Below is a small trained network, with its code and all its weights. Each question gives an input and a class and asks what happens when units are switched off, that is, made to give their printed mean instead of their output.

import numpy as np


def w(rows, s, z=0):
    codes = np.array(rows[::2]) - 128.0
    scale = np.full(codes.shape[1], s)
    scale[-1] = z or s
    return codes * scale


def f(y):
    return y / 2 * (1 + np.tanh(0.7978845608 * (y + 0.044715 * y**3)))


def log_softmax(a):
    a = a - a.max(-1, keepdims=True)
    return a - np.log(np.exp(a).sum(-1, keepdims=True))


def net(x, mask):
    res = np.array(x, float).reshape(1, 5) / 4 @ E
    y = f(res @ A[0][:, :-1].T + A[0][:, -1])
    res = res + np.where(mask, y, B[0][:, -1]) @ B[0][:, :-1]
    return log_softmax(res[-1] @ U[:, :-1].T + U[:, -1])


A, B = {}, {}
E = w([
[231,129,166,101,95,127,141,248],'x0',
[86,183,4,138,118,14,158,162],'x1',
[125,120,70,235,152,181,249,149],'x2',
[160,84,74,143,254,39,151,110],'x3',
[122,126,128,102,137,139,132,133],'x4',
],0.0085)
A[0] = w([
[108,184,168,129,68,185,92,123,122],'n0',
[122,61,50,140,184,222,191,145,158],'n1',
[110,196,89,110,74,193,151,136,140],'n2',
[184,96,158,175,183,26,121,153,84],'n3',
[113,140,126,33,140,110,98,139,49],'n4',
[118,115,75,106,49,186,117,136,46],'n5',
[164,36,131,96,255,135,112,143,114],'n6',
[136,120,102,175,111,79,96,117,40],'n7',
[147,130,132,101,73,108,68,67,136],'n8',
[56,150,97,131,145,146,98,82,47],'n9',
[112,201,83,29,118,8,171,173,136],'n10',
[45,152,106,166,102,138,115,28,25],'n11',
[204,45,192,120,183,175,100,113,84],'n12',
[79,158,92,131,94,51,159,207,3],'n13',
[126,109,134,126,151,86,4,160,240],'n14',
[211,147,134,146,130,109,126,245,52],'n15',
[131,228,150,119,80,183,117,166,139],'n16',
[197,136,140,72,61,112,167,195,94],'n17',
[114,137,92,184,127,220,165,165,134],'n18',
],0.0091,0.0061)
B[0] = w([
[83,152,160,139,157,87,172,130,208],'n0',
[116,165,78,138,132,118,78,180,254],'n1',
[105,122,184,163,155,115,164,169,183],'n2',
[74,135,184,103,147,58,153,141,197],'n3',
[153,69,147,206,176,148,39,216,152],'n4',
[100,85,205,140,79,84,148,164,146],'n5',
[28,155,237,131,155,101,189,142,223],'n6',
[59,124,169,186,125,112,79,81,130],'n7',
[164,130,66,173,172,141,105,210,182],'n8',
[70,105,119,63,142,132,93,109,166],'n9',
[152,194,145,135,33,157,127,65,244],'n10',
[71,49,111,56,177,131,65,89,199],'n11',
[130,202,169,164,1,188,53,58,225],'n12',
[75,147,226,176,40,149,19,107,180],'n13',
[144,181,44,179,213,118,146,187,226],'n14',
[77,38,111,40,211,175,45,77,190],'n15',
[100,158,153,91,126,54,197,141,201],'n16',
[78,56,77,36,182,192,129,91,194],'n17',
[174,146,115,137,166,146,32,188,210],'n18',
],0.0079,0.0084)
U = w([
[123,36,95,38,171,169,93,89,104],'0',
[155,184,141,148,46,179,85,89,83],'1',
[157,149,99,114,149,161,155,155,248],'2',
[177,155,83,154,179,150,93,241,74],'3',
[101,122,172,119,144,83,213,177,81],'4',
[244,107,80,146,119,136,181,128,144],'5',
],0.011,0.016)

Each question gives the input, the list of numbers given to net, and the class t.
The units are the neurons (one row each of A and B). Each row of codes is followed by its name. A weight is (code - 128) times the scale printed after its matrix; where a second scale follows, it is the last column's (A, B and U).
mask holds one flag per neuron, in row order. A switched-off neuron (its flag False) gives its mean, the last column of its row in B, instead of its output. The means were averaged over made-up inputs and are rounded, as every weight is.
A unit's drop is (log p(t) with every unit on - log p(t) with that unit switched off) / (log p(t) with every unit on - log p(t) with every unit switched off).
The circuit of an input: a set's keep is (log p(t) with only the set's units on - log p(t) with every unit switched off) / (log p(t) with every unit on - log p(t) with every unit switched off). Starting from the 12 units with the biggest drops (on a tie, the unit counted first), units are removed one at a time, each time the one whose removal leaves the highest keep (on an exact tie, the one counted first), for as long as the keep stays at least 0.8.
circuit, biggest first: the units of the circuit, biggest drop first
unit that matters most: the unit with the biggest drop
k most important neurons: the k neurons with the biggest drops, biggest first
drop of u: that unit's drop, to one decimal
input [4,-2,1,7,-1], class 4: 2 most important neurons -> [n6 n3]
input [1,8,-1,-3,7], class 1: 2 most important neurons -> [n10 n13]
input [-4,-2,-6,-6,-1], class 3: circuit, biggest first -> [n8 n14]
input [8,6,3,0,-4], class 0: unit that matters most -> n15
input [7,1,-7,-5,-6], class 0: 4 most important neurons -> [n17 n15 n1 n18]
input [6,-3,1,-8,-3], class 4: 4 most important neurons -> [n16 n0 n2 n5]
input [-8,-5,8,2,-8], class 0: 2 most important neurons -> [n11 n14]
input [2,6,1,6,-6], class 1: circuit, biggest first -> [n10 n13]
input [-1,-6,-3,-8,-6], class 4: circuit, biggest first -> [n0 n16]
input [-3,7,8,-7,5], class 3: 2 most important neurons -> [n18 n12]
input [-4,6,6,-4,2], class 1: 4 most important neurons -> [n13 n14 n8 n17]
input [-3,6,-1,1,3], class 1: 2 most important neurons -> [n10 n13]
input [5,-7,-3,2,7], class 1: 2 most important neurons -> [n12 n11]
input [1,6,-7,2,3], class 3: unit that matters most -> n14
input [-6,-8,7,6,-3], class 1: 2 most important neurons -> [n12 n14]
input [-8,-8,-2,-7,8], class 0: 3 most important neurons -> [n11 n10 n9]
input [3,-4,1,-7,1], class 4: circuit, biggest first -> [n16 n0]
input [5,-1,8,-6,-2], class 3: 2 most important neurons -> [n18 n1]
input [-4,3,-8,5,-4], class 3: 3 most important neurons -> [n14 n4 n8]
input [-8,7,7,3,-6], class 0: unit that matters most -> n11
input [4,1,4,-7,1], class 4: circuit, biggest first -> [n16 n2]
input [-4,1,-1,-1,0], class 0: circuit, biggest first -> [n11 n10]
input [0,-5,6,0,-3], class 3: drop of n8 -> -0.2
input [-1,5,-1,1,2], class 1: drop of n10 -> 0.4
input [-2,-8,-5,5,-3], class 1: drop of n12 -> 1.6
